Moves between states:
t: mt->zn, gl->mr, th->gp, rd->sq, mr->zh, zj->fd, zc->lg, fm->dl, lg->gp, gf->ch, tc->jd, md->cd, pf->hs, ms->qb, dm->sq, lp->cm, zn->zn, dl->dm, rt->hd, jb->th, cp->fs, gq->bz, jt->qc, bc->hn, nb->zj, hs->md, tl->tl, jd->hd, tb->hl, pn->ch, zd->gl, lm->nb, rp->tb, zh->qr, dh->tt, fs->jj, bz->gp, sq->jc, lb->pn, hl->gr, tr->qj, hg->ct, rc->rp, hn->sn, fd->lb, qp->qc, rh->lm, gp->jb, qr->jb, lc->hl, hr->cp, ct->ch, jc->rd, ch->gf, dn->rf, cd->rh, rq->tt, qn->tl, qb->hn, bq->rc, gr->jt, jj->tc, qc->lc, cm->jc, qj->zc, rf->pf, hd->lp, sn->ch, tt->jb
k: mt->gp, gl->zh, th->dh, rd->cm, mr->bz, zj->rh, zc->bq, fm->qb, lg->tr, gf->hg, tc->jc, md->rf, pf->tl, ms->ch, dm->sn, lp->dl, zn->th, dl->hl, rt->hd, jb->mr, cp->tc, gq->cp, jt->lc, bc->ct, nb->cd, hs->dn, tl->zh, jd->rd, tb->bq, pn->zj, zd->jj, lm->rq, rp->ch, zh->zd, dh->pf, fs->jd, bz->fs, sq->rt, lb->nb, hl->qp, tr->gp, hg->bc, rc->lb, hn->bc, fd->lm, qp->rc, rh->qc, gp->tt, qr->gl, lc->lm, hr->md, ct->qb, jc->lp, ch->jt, dn->qr, cd->zc, rq->lc, qn->mr, qb->gf, bq->fd, gr->dl, jj->hr, qc->rp, cm->bz, qj->rh, rf->qn, hd->fm, sn->ms, tt->hs

The rows follow the links: the fewer symbols apart two states are, the more alike their rows tend to be.

Each row is also shifted at random along 3 hidden directions that mean nothing.

Row, then state:
[  4,   8, -18,   3,  33, -25, -18,  -3,   2, -22, -19,   3,  22,   3,   5,   3,   2, -11, -14, -15, -15,  12,   2,  15,  -6,  -1,   3, -27,  -9, -10,   2,  14,   0,  -7,   6,   3, -25,   1,  13,  -6,  -1,  12, -23,   7,  24,   0,  18, -39,  -4,  14,  -6, -14,   3,  -4,   1,  30,  -3,   0,  -8, -18,  20, -26]
state: zh
[ 57, -16, -23,   8,   5, -26,  16,   2,  14,   8,  -4,  22,  -5,  12,   6,  -9,  25, -23,  38, -11,  22,  18,  -4,  -1, -19, -42,   6,   9, -19,  18,   2, -18,  17, -12,  -4,  15,   5, -13,   2,  10, -13,  15,  -4,  -6,   0, -19,  -4,  -8,  -8,  -8,  -4,  14, -16,  -4,  14,   8,  -8,  -7, -13,   9,  22,  25]
state: th
[-35, -12, -17,  11,  -6,  -7, -16,  -4,   3,  -9,  -4,  -8,  -8, -18, -13, -12, -16,  -3,  -8,  -9,  23,   8,  -8,   6,  18,  -7, -35,   1, -14, -29,  14,  31,  15,  11,   0,   4,  20,  17,   2, -14,   8,  -5,   0,  -2, -11, -13,  -4, -11,  -8,   8, -10, -15,   8,  26,  -7, -13,  10,  28,   4,  15,   1, -12]
state: rc
[-38,  10,  10, -22, -18,  13, -17,   2,   3,   1,  14,  -8,  24,   5,   7,  10,  11,  12, -36,   0, -22,  15, -15, -12, -12,  24, -15,  -1,   3,  14, -13,  -9, -12,  -8,  -6, -14, -20,  17,   2,  13, -13, -22,   1, -14,  -4,   9,   0,  24,   1,   1,   2,   4,  12, -13,  -6,  -6,  -6,  12,   7, -30, -27,   6]
state: fm
[-30,   0, -12, -39,   2,  20,  -2,  11,  -1,  -2, -11,  -3, -11, -13,  17,   2, -14, -22, -22, -21,  16, -11,  23,  24,   8, -18,   6, -16,  15,  -7,  11,  24,   0,  12, -20,  10, -10, -17,  26,  26,  -4,  -9,  15,  -5, -12,   9,   9,  20, -24,  -8,  11,   3,  -9,   8,  18,  25,  15,  15, -28,   5, -15,   6]
state: rf
[  6,   7,  -4,  -7,  -5, -24,  -5,  -7, -36,   2,  -1,  -4,  16,  -3,  -1,  -9,  -6,  -9, -32,   6,  -5,  13, -11,   4,  29,  -5,   7, -12,  28,  13, -11,  -9,   5,  -4,  -4, -13,  -2,   5, -12,   3,   6,  -1, -12, -27,  -6,   5,   3,  20,   2,   5, -12,  -7, -15,  10,  -2,   2, -14, -33,  16, -17,  -6,  16]
state: hn
[-18,  -6, -23,  15,  12, -11,  -5,  28,  -4,   2,  -2,  -5, -18,  -6,  16,   1, -27,  -2,   7, -12,  13,  -4, -20,  11, -16,   0,  -3,  15, -20, -17,  -2, -14,  -3, -21,  20,   2,  16,  15, -12,  -9,  19,  -3,   0,  -2, -14,  -6, -15, -15,  -3,  -2,  -3,  21,  17,  18,  -9, -21,  26,  -1, -15,  26,  -6,  -4]
state: qc
[ 38,  25,   9, -14, -22,  20,  11,  11,  13,   2,   5,   2,  -3, -13,  10,  11,   3,   3, -10, -16,  26, -22,  19, -10,   8,   6,  21, -17,   4,  -7,  16,  -1, -14,  18, -22, -11,   1, -14,  10,  28,  -5,   0,  15,  13, -28,  16,   5,  10, -16, -15,   5,   9,  -6, -10,  19, -10,   1,   4,  -8,  13,   1,  15]
state: md
[  1, -32,  -5, -18, -11,   9,   5,  -8,   3, -14,  -2,  -5,  32,  10,   1,   7,   8,  -2, -27, -23,   3,   1, -11,  -3,  -7,   0,  15,  -8,  -4,  -7,  -9, -18, -11, -23,  25,  18, -22,  15,  26,  24,  -3,   3,   1,   0,   3,   4,  30,  -1, -29, -27,   3,  -1,  19,  11, -26,  23,  -3,  38,  18, -25,  -2,  15]
state: rt
[ 10, -22, -28,  13,   1, -17,   7,   1,  14,  11,   0,  29,  -6,  15,   1, -20,  33, -29,  27, -10,  11,  15,  -7,  -4, -23, -39, -19,  17, -12,  20,   3,  -7,   4, -18,   7,  19,   3, -21,   7,  25, -17,   5, -17,   1,   6,  -8, -11,  -8,   3,  -7, -19,  16, -20,  -2,  15,   4, -13,   6,  -9,   8,  23,  27]
state: mt
[ -8,  -2,  17,  29,  18,   9,  30, -13,   5,   9,   9,   5, -21,   6, -28,  -2, -13,   8,  31,  34, -17, -10,  17,  12, -24,  -5,  -3,  19,  11,  10, -11,  12,  -2,   8,   4,  21,   2, -25,  -2, -17,   2,  -6,   2,   9,  23,  11,  -3, -18,  24,   6,   3, -14, -14,  -6,  -5,  13,  13, -24, -13,  11,   3, -18]
state: bz
[ 43,  12,  -2,   5,  -6, -23,  16,   1, -29,  11,  10,  23,   7,  18,  -3,   1,   5, -12,   0,   7,   0,  17,  -9,  -8,  27,  -5,   9,  -7,  25,  16,   8, -21,   5, -13,  -6, -26,   8,  -3, -24, -10,  18,  10, -23, -23,  -6,   2, -14,  10,  10,  12, -16,   5, -15,   7,   2,  -7, -16, -46,  28,  -2,   1,  15]
state: hg
[-10,   8, -22,  -5,  -5, -15, -19,  13,   0,  -3,   9, -27,  12, -12,  20,   3, -20,  12, -26, -13,   7,   7, -15,   7, -32,  19,   5,   1, -24, -14, -16, -15,   1,  -3,   6,   2,  -9,  30,  -2,   4,  12, -13,   5, -14, -22,  -2,   5,  -3, -24, -10,   2,   5,  25,   4,  -9, -24,  22,  10, -20,   5, -17,   9]
state: gr
[ 48,  -7, -16, -17,   7,  -4,  13,   4,   3,  -1,   7,   5, -12,  -8,  15,  -7,   0, -13,  24, -16,  25,   7,  10,   8, -11, -31,  26,  -5,  -6,  11,  -3,  -7,  22,  18, -22,   8,   5, -12,   3,   4, -15,   6,  10,  -7, -11, -19,   2,  18, -23,  -6,  15,   4,  -5,  -4,  16,  12,   8,  -7, -18,  12,  -2,  12]
state: dh
[ 35,  12,  -1, -29,  -5,  15,   9,  11,   3,  -1,   1,  -3, -12, -13,  23,   6,  -4,  -8,   1, -15,  23, -13,  20,   5,   5,  -9,  29, -16,   3,  -2,   9,   0,   2,  20, -23,  -2,  -4,  -7,  11,  18,   1,   2,  18,   7, -26,   1,   5,  21, -28,  -7,  15,   5,  -2,  -6,  19,   5,  13,   2, -22,  10, -10,  14]
state: hs
[-54,  19,  -3,  -7,  -7,   6, -25,  13,   5,   5,  21, -25,  -1, -16,   8,  -3, -26,  21, -14,   7,  -8,  17,  -8,  -1, -29,  26, -33,  16, -25,  -5, -17,   1,   1,  20, -14,  -9,   6,  23, -12, -11,   2, -29,  10, -15, -14,  -5, -12,   9,  -6,  11,   7,  -4,  17, -11,   3, -42,  30,  11, -22,   7, -35,  -7]
state: hl
[-44,   8,   9,  15,   2,  25,  11,  10,  15,  22,   2,   7, -17,  -1,  -8,   6, -10,  -4, -12,  19,  -3, -27,  17,  -2, -23,   5, -22,  15,  18,   2,   7,  15, -27, -14,   8,   6,   4, -35,  20,  33,   5, -18,  -1,  18,  -4,  38, -12,  -9,  23, -11,  -5,  16, -21,  -5,  15,   9,   6, -10, -16,  24,   5,  16]
state: hr
[-43, -20, -20,  -4,   9,  -6, -12,   2,  11,  11,  -6,  13,  -7,  -5,   6, -22,  23, -25,  -6,   5,  -5,  17, -11,  -6, -26, -38, -31,  17,  -9,  20,  -4,  16,   7, -11,   2,  24,  -2, -20,  24,  27, -20, -22, -14,   0,   6, -11, -13,  12,   7,  -4,  -9,  10, -19,  -2,  20,  15,  -8,  24, -16,   2,   6,  33]
state: zn
[-51, -29,   6,   5,  19,  23, -14,   8,  -5,  -4, -23,  16, -24,  -1,  -6,  -8,   9, -15,  21,   6, -12, -15, -19, -16,  21, -25, -27,  17,   3,  -8,  28,  22,  -5, -20,  24, -10,  20,  -9,   2, -18, -13,   3,   0,  31,  16,  -9, -16,  13,  28,   7,   7,  15,  -2,  14,   2,  14, -15,  17,  20,  13,   1, -16]
state: fd
[ -4, -13,   9,  21,  11,  12,  22,  -5,  13,   7,  10,  -3,  -8,  -4, -21,   4, -19,   8, -13,  23,  -1, -20,  12,  -2, -19,   2,  -3,  16,  15, -11,  -6,  16, -10, -14,  21,  22,  -3, -20,  27,  15,  12,  -9,   1,  19,  -3,  27,  12, -19,   5, -19,  -7,   0, -15,  12, -16,  24,  10,   8,  -3,  18,  19,   8]
state: tc
[-45,  17,  10, -23, -20,  20, -13,   7,   9,   3,  23, -15,  14,   5,   5,  12, -10,  23, -18,   7, -17,  15, -15,  -9, -29,  38, -18,  10, -11,  10, -19, -11, -10,   5,  -7, -16, -14,  22,  -9,   1,  -8, -29,  12, -22, -11,   6,  -3,  20,   0,   8,  11,   1,  22, -22,  -3, -22,  18,  12,  -6, -21, -43,  -6]
state: dl
[  0,  29,  34,  18,   4,  10,   8, -18,  12,   9,  19, -19, -10, -20, -26,  -5, -20,  29,  -2,  45, -18, -10,  25,  -2, -15,  22,  -9,  17,   4,   3, -10,  27,  -3,  31, -17,   7,   5, -18,   1,  -9,   0, -18,  10,  14,  -4,  15,  -9,  -3,  26,   1,   6, -25, -15, -26,  10,  -4,  12, -15, -12,  25,  -1,   2]
state: gq
[-23,  -3,  21,   0, -14,  33,   2,  13,   5,  10, -21,  13, -23,  14,  11,   8,  24,  -3,  20, -10,   2, -38,   5, -12,  19,   3,  -3,   5,   8,   4,  21,  -9, -23, -12,  14, -20,   9, -13,  -6,  11, -10,   9,  10,  28,   8,  10, -18,  11,  24, -12,  -2,  32,  -7,   0,  11, -18, -27,   0,   4,  -1,   4, -10]
state: cd
[-29, -28,  24,   1,   3,  29,  29, -17,  -4,   1,  20,  -7, -18,   8, -28,   2, -17,  10,  25,  32, -17,  -1,   6,   7, -13,   1,  -4,  21,  17,  11, -16,  15,   6,  13,   5,  20,  -5, -12,  -5, -23,  -3, -11,  20,  -7,  20,  -5,  10,  17,   7,   8,  16, -21,   2,   2, -28,  21,  12,   6,   7,  -5, -27, -15]
state: cm
[ 31, -22,  17,   4,  -9,  28,  36, -10,   8,  -8,  25,   8,  -6,  22, -29,  13,  -7,  18,  37,  16,  -2,   7,   3, -11,  -4,   8,  11,  10,   3,   6,  -1,  -7,  -1,   5,   7,  12,  -7, -12,  -4, -22,   0,   2,  13,   3,   6,  -3,   9,   6,   0,  -2,  12, -11,  12,   0, -28,  15,   6,   2,  25,   0, -13, -12]
state: jc
[-54, -15, -17, -32,   6,  32,  15,  17,  -2,   5,  -6,  17, -32,   3,  13,  -3, -14, -35,   5, -12,   7,  -8,  20,  26,  -2, -32,  -4,  -8,  20,   9,  10,  19,   0,   4, -15,   8, -11, -31,  19,  20,  -9, -19,  15, -12,   3,   0,  -5,  25, -11,   7,  13,   9, -12,  14,  12,  28,  20,   3, -32,   1, -25,   3]
state: pf

Start, symbols taken left to right, then the state you end at.
Answer with the state's name.
[ 30,  16,  -3,   4,  33, -27, -10, -17,   3, -22,  -7, -14,  20,  -8,   2,   2,  -1,   7,  -8,  -2, -13,  17,   7,  11,   1,   1,  13, -24, -13,  -8,  -6,  13,   8,  12,  -8,   8, -20,   6,   5, -12,  -6,  15, -12,   2,  23, -10,  20, -30,  -6,  19,   2, -31,   6,  -6,   6,  21,  -1,  -3,  -6, -15,  10, -28]
t t => qr
[ 15,   8,  10,  31,   3,  10,  25,   1,  13,  13,  17,  10, -11,  -3, -14,   9, -10,   4,   5,  29,   6, -19,  17,  -9, -19,   7,  -8,  16,   8,   1,   1,   1, -13,  -8,   8,   3,   7, -26,   9,  11,  14,  -7,  -4,  20, -10,  28,  -7, -19,  18,  -7,  -9,  10, -19,  -8,  -2,   6,  12, -18,  -2,  33,  12,  13]
t k => jd
[-22,   4, -21,  16,  -7,   1,   0,  17,   9,   7,  14,   4, -13,   3,  -8,   5, -20,   4,  17,  -3,  16,  12,  -6,  -3, -11,  12, -29,  15, -21,  -8,   8,  -2,   5,   1,  -1,  -5,  17,  13, -16, -14,  12,  -9,  -6,  -6, -15,  -9, -22, -14,  -1,  13,  -4,  10,  13,  10,   0, -31,  23,   5,  -6,  23, -10, -12]
k k => lb
[-29,   8, -23,  10, -13, -17, -15,   4,   1,  -3,  11, -14,  -2, -20,  -8,  -6, -23,   3, -11,  -4,  19,  17,  -4,  -2,   5,   7, -32,  11, -16, -22,   1,  21,  18,  15, -10,  -1,  17,  21, -10, -18,  13, -14,  -5, -16, -16, -16, -12,  -7,  -9,  13,  -5, -21,   5,  16,   0, -32,  18,  11,   1,  16,  -5,  -8]
t k t => rc
[-42, -22, -18,  31, -19,  20,  35,  21,  13,  14, -11,  50, -37,  44, -16,   9,   7, -24,  68, -11,  19,  -6,  -1,  -6,  17, -11, -48,  25,  -6,  -7,  35,  -1,  -6, -26,  23, -10,  22, -17, -20, -15,   7,  14, -12,   6,  17,  -3, -37, -25,  26,  15, -21,  34,   3,  30,   1, -18,   0,  -4,  13,   9,  13, -24]
k t k => nb
[-24, -38,   2,  19,   2,  29,  40,   5,   6,   9,  11,  15,  -7,  18, -26,  13, -10,  -1,  13,  17,  -7, -14,   3,   1, -23,  -2,  -5,  22,  20,  -1,  -3,   3, -15, -38,  43,  32,  -8, -30,  23,  14,   6, -10,  -7,  15,  10,  26,  10, -18,   9, -23,  -9,  12,  -2,  18, -30,  34,   8,  11,  13,  10,   3,  11]
t t k => dl
[-17,   2,  12,  21, -37,   6,   1, -11,   9,  12, -15,  -1,  -9,  24,  -4,   1,  20,   6,  15, -19,   5, -16,  13,  11,  21,  16,   0,   2,  -6,  -7,   5, -12, -13,   5,  -2,  -6,   8,   7, -23,   4,   0,  14,  10,  -3,  17,  10,  -8,  -7,   9,  -4, -12,   5,   7,  -3,   6, -40, -20,   0,   1, -24,  17, -23]
t k k => gp
[ 18,   1,  26,  -7,  21,  17, -23,   5,  -4,  -8,  -6,  -8,  -8, -20,  12,  -1,   6,  17,  18,   5, -14, -18, -16, -30,   0,   4,  21,   8,  -9,  -1,   6,  -9,  -8,   1,   9, -23,  14,  12, -11, -25,  -8,   9,  14,  32,  -7, -16,  -9,  24,  18,  -2,  23,   9,   9, -20,   7, -15, -11,  -3,   9,  18,  -9, -13]
t k => cd
[-23, -18,   1,  12,   0, -13,   8, -14,   2,  17, -11,  -3, -26,  15,   5, -20,  21, -15,  36,   5, -12,  -3,   9,  36, -18, -31,   2,  21,  -1,  18, -16,  -7,  10,   6,   0,  22,   4, -21, -14,   5, -10,   8,  12, -17,  27,  -5,  -4,  -1,   9,  -4,  -1,   3, -13,  -4,  18,   2, -11, -18, -31, -14,   7,  -3]
t t t => gp
[-40,  32,   6,   3, -25,   4, -15,   1,  16,   0,  17, -11,  -5, -13, -12,  -2, -11,  17,   0,   9,   9,  21,   7,  -5,  -4,  32, -45,  13, -25, -10,   4,  20,   9,  36, -35, -15,  18,  19, -18, -24,  -2, -18,   6, -14, -10,  -7, -24,   5,   8,  26,   4, -15,  13,  -7,   3, -44,  25,  14,  -4,   6, -19, -24]
t k => qp
[ 49,  -5,  -8, -11,  16,  -8,  15,   4,  -2,   4,   0,  -2, -18,  -3,  23,  -4,  -2,  -8,  25,  -8,  12,  -6,   6,  13, -13, -26,  40,   3,  -1,   9,  -4, -21,  11,  11, -12,   8,   3,  -7,  -8,  -5,  -7,  13,  15,  -6,  -6, -14,  -2,  11, -23,  -9,  18,   6,  -1,  -5,  11,   5,   8, -20, -19,  12,  -4,   6]
t t t => gp
[-12,  26,  18,  24,  14,  13,  14,   2,  19,  14,  13,   5,  -7,   3, -15,  15,  -2,  13,  -3,  33, -17, -16,  13, -14, -24,  20, -19,  11,  10,  11,   6,  11, -22,  -6,   7,  -3,  -3, -30,  13,  10,   4, -10, -16,  22,   6,  27, -13, -23,  32,  -1,  -2,   7, -21, -16,  12,   2,   1, -10,  -3,  20,  11,  -1]
t k => jc
[  4, -42,  -3, -10,  -9,  14,  15,  -8,  -3, -15,   7,  -8,  12,  14, -10,   4,  -7,  -2,  -3, -12,   4,   6, -11,   7,  -3,  -8,  16,   1,   2,  -6, -10, -13,   4, -15,  23,  27, -16,  12,  18,   0,   3,   9,  11,   0,   8,  -2,  28,  -2, -31, -26,   2,  -6,  23,  21, -34,  32,   6,  34,  16, -19, -10,   6]
t k k => dl
[-63, -12,  14,  13, -20,  10,   4,  -8,  -5,  20, -21,  -2, -22,  28,  10,  -5,  22,  -8,  19,  -9,  -8, -22,   5,  23,  13,   1,  -1,  11,   9,   1,  -2,  -8, -22, -10,  12,   4,   8,  -9, -21,   7,   0,  10,  15,  -3,  31,  13, -11,  -2,  24, -10,  -8,  20,  -1,   5,   9, -20, -16,  -5, -12, -31,  10, -23]
k k => qc
[-45, -33, -22, -18, -13,   7,   2,   9, -12,   1,   7,   4,   9,  20,   4,   7,  -5,  -6, -14, -12, -11,  13, -22,  13, -10,  -1,  -2,   2,   8,   5, -19, -16,  -6, -29,  24,   8, -18,   9,  10,  10,   9, -15,   0, -25,   2,   4,  11,  13, -16,  -8,  -7,  12,  20,  23, -28,  19,   7,  18,  11, -26, -27,  17]
k t k => jt
[ 27,  -8,  19,  -9,  10,  -3, -36, -10,  -6, -23, -26, -27,  16, -38,   6, -14,  11,  12, -20, -14,  11, -19, -10, -22,  28, -11,  23, -15, -12, -25,  15,  14,   3,   2,   6,  -7,  13,  17,  15,  -6,  -3,  13,  11,  38, -11, -14,  18,  13,  -7, -17,   7, -10,   2,   3,  -3,   2, -19,  30,  19,  12,  22,   4]
t t => fd
